Below is a small trained network, with its code and all its weights. Each question gives an input and a target symbol and asks what happens when units are switched off, that is, made to give their printed mean instead of their output.

import numpy as np


def w(rows, s, z=0):
    codes = np.array(rows[::2]) - 128.0
    scale = np.full(codes.shape[1], s)
    scale[-1] = z or s
    return codes * scale


def norm(h):
    return h / np.sqrt((h * h).mean(-1, keepdims=True) + 1e-5)


def f(y):
    return np.maximum(y, 0)


def softmax(a):
    e = np.exp(a - a.max(-1, keepdims=True))
    return e / e.sum(-1, keepdims=True)


def log_softmax(a):
    a = a - a.max(-1, keepdims=True)
    return a - np.log(np.exp(a).sum(-1, keepdims=True))


def net(x, mask):
    ids = ['γζηλμξστφψω'.index(c) for c in x.split()]
    T = len(ids)
    res = E[ids] + P[:T]
    q, k, v = (norm(res) @ M[0].T for M in (Q, K, V))
    z = softmax(np.where(np.tri(T) > 0, q @ k.T / 2**0.5, -1e9)) @ v
    res = res + np.where(mask[0], z, O[0][:, -1]) @ O[0][:, :-1]
    y = f(norm(res) @ A[0][:, :-1].T + A[0][:, -1])
    res = res + np.where(mask[1:13], y, B[0][:, -1]) @ B[0][:, :-1]
    return log_softmax(norm(res)[-1] @ U[:, :-1].T + U[:, -1])


Q, K, V, O, A, B = {}, {}, {}, {}, {}, {}
E = w([
[126,74,120,147,144,116],'γ',
[144,138,173,163,126,105],'ζ',
[122,88,118,105,107,77],'η',
[204,130,174,121,96,79],'λ',
[141,93,120,168,155,108],'μ',
[35,141,156,189,156,172],'ξ',
[177,106,135,146,149,105],'σ',
[250,143,174,109,206,136],'τ',
[154,103,142,182,166,115],'φ',
[91,96,97,148,191,168],'ψ',
[83,98,140,161,121,94],'ω',
],0.023)
P = w([
[44,254,53,57,76,243],'0',
[144,81,62,214,37,36],'1',
[92,102,132,94,129,148],'2',
[150,69,135,171,150,134],'3',
[145,109,141,137,137,144],'4',
[158,82,160,199,132,132],'5',
[140,88,147,174,131,139],'6',
[200,95,172,200,131,126],'7',
],0.0078)
Q[0] = w([
[143,99,152,145,93,106],'h0',
[150,44,112,207,62,1],'h0',
],0.0096)
K[0] = w([
[149,173,96,127,116,178],'h0',
[102,254,47,50,84,230],'h0',
],0.0077)
V[0] = w([
[181,195,250,23,85,1],'h0',
[223,212,168,238,249,138],'h0',
],0.0075)
O[0] = w([
[142,128,47,233,81,185,130],'h0',
[127,149,100,103,112,8,2],'h0',
],0.016,0.0047)
A[0] = w([
[95,110,94,168,131,106,130],'n0',
[163,144,95,98,131,183,159],'n1',
[145,40,172,124,120,134,203],'n2',
[174,66,159,118,92,106,170],'n3',
[154,197,43,103,101,57,158],'n4',
[134,138,197,98,97,162,111],'n5',
[153,198,130,146,50,113,176],'n6',
[190,195,172,156,119,127,153],'n7',
[68,121,106,143,163,185,196],'n8',
[175,110,7,193,26,122,254],'n9',
[162,126,66,156,61,225,149],'n10',
[86,131,76,129,158,84,111],'n11',
],0.013,0.0035)
B[0] = w([
[107,176,163,129,146,144,160],'n0',
[140,134,160,171,107,107,172],'n1',
[103,146,95,149,129,161,213],'n2',
[106,81,103,128,134,204,187],'n3',
[147,58,173,245,117,157,214],'n4',
[94,141,53,121,205,130,171],'n5',
[47,135,82,95,210,128,165],'n6',
[110,92,84,157,116,126,160],'n7',
[214,116,153,172,128,106,210],'n8',
[94,204,95,23,162,153,249],'n9',
[189,134,220,104,23,51,255],'n10',
[193,121,151,209,120,125,167],'n11',
],0.011,0.01)
U = w([
[111,147,152,62,193,193,38],'γ',
[63,203,26,125,186,197,178],'ζ',
[175,131,171,161,87,231,167],'η',
[141,210,42,130,55,164,196],'λ',
[147,161,153,56,177,108,158],'μ',
[107,130,145,86,178,130,126],'ξ',
[143,72,120,211,118,48,5],'σ',
[101,163,16,205,167,107,150],'τ',
[155,146,167,89,130,59,116],'φ',
[124,157,146,73,173,130,93],'ψ',
[88,110,107,131,227,253,62],'ω',
],0.011,0.0016)

Each question gives the input, a string of symbols that net reads in full, and the target symbol t.
The units are the heads (2 rows each of Q, K, V and O) and the neurons (one row each of A and B). Each row of codes is followed by its name. A weight is (code - 128) times the scale printed after its matrix; where a second scale follows, it is the last column's (O, A, B and U).
mask holds one flag per unit, heads first, then neurons. A switched-off unit (its flag False) gives its mean, the last column of its rows in O or B, instead of its output. The means were averaged over made-up inputs and are rounded, as every weight is.
A unit's drop is (log p(t) with every unit on - log p(t) with that unit switched off) / (log p(t) with every unit on - log p(t) with every unit switched off).
The circuit of an input: a set's keep is (log p(t) with only the set's units on - log p(t) with every unit switched off) / (log p(t) with every unit on - log p(t) with every unit switched off). Starting from the 12 units with the biggest drops (on a tie, the unit counted first), units are removed one at a time, each time the one whose removal leaves the highest keep (on an exact tie, the one counted first), for as long as the keep stays at least 0.8.
circuit, biggest first: the units of the circuit, biggest drop first
top k neurons: the k neurons with the biggest drops, biggest first
drop when u is switched off: that unit's drop, to one decimal
input σ σ λ, target σ: top 2 neurons	n9; n4
input ω λ ω ξ τ ξ μ, target ω: circuit, biggest first	h0; n10
input η τ τ, target τ: circuit, biggest first	h0; n10
input σ ψ η σ γ φ, target σ: circuit, biggest first	h0; n9
input η ζ σ σ τ, target σ: top 2 neurons	n4; n9
input φ η ω η ζ ζ σ μ, target φ: circuit, biggest first	h0
input ζ τ λ, target ζ: circuit, biggest first	n9; h0; n6
input ω η λ η φ, target ω: circuit, biggest first	h0; n10
input ζ ζ η ω ω ω ω, target ζ: circuit, biggest first	h0; n9
input ω ζ σ σ η λ, target ω: top 2 neurons	n10; n5
input τ σ ψ ω σ σ τ η, target τ: top 3 neurons	n10; n9; n4
input ζ φ σ η, target ζ: circuit, biggest first	n9; h0
input η σ η η η ψ, target η: drop when h0 is switched off	0.2
input σ ω λ η τ η η φ, target σ: drop when h0 is switched off	1.2
input σ η γ, target σ: drop when h0 is switched off	0.8
input η σ σ φ σ τ, target σ: drop when n9 is switched off	0.2
input σ λ τ σ η, target σ: top neuron	n4
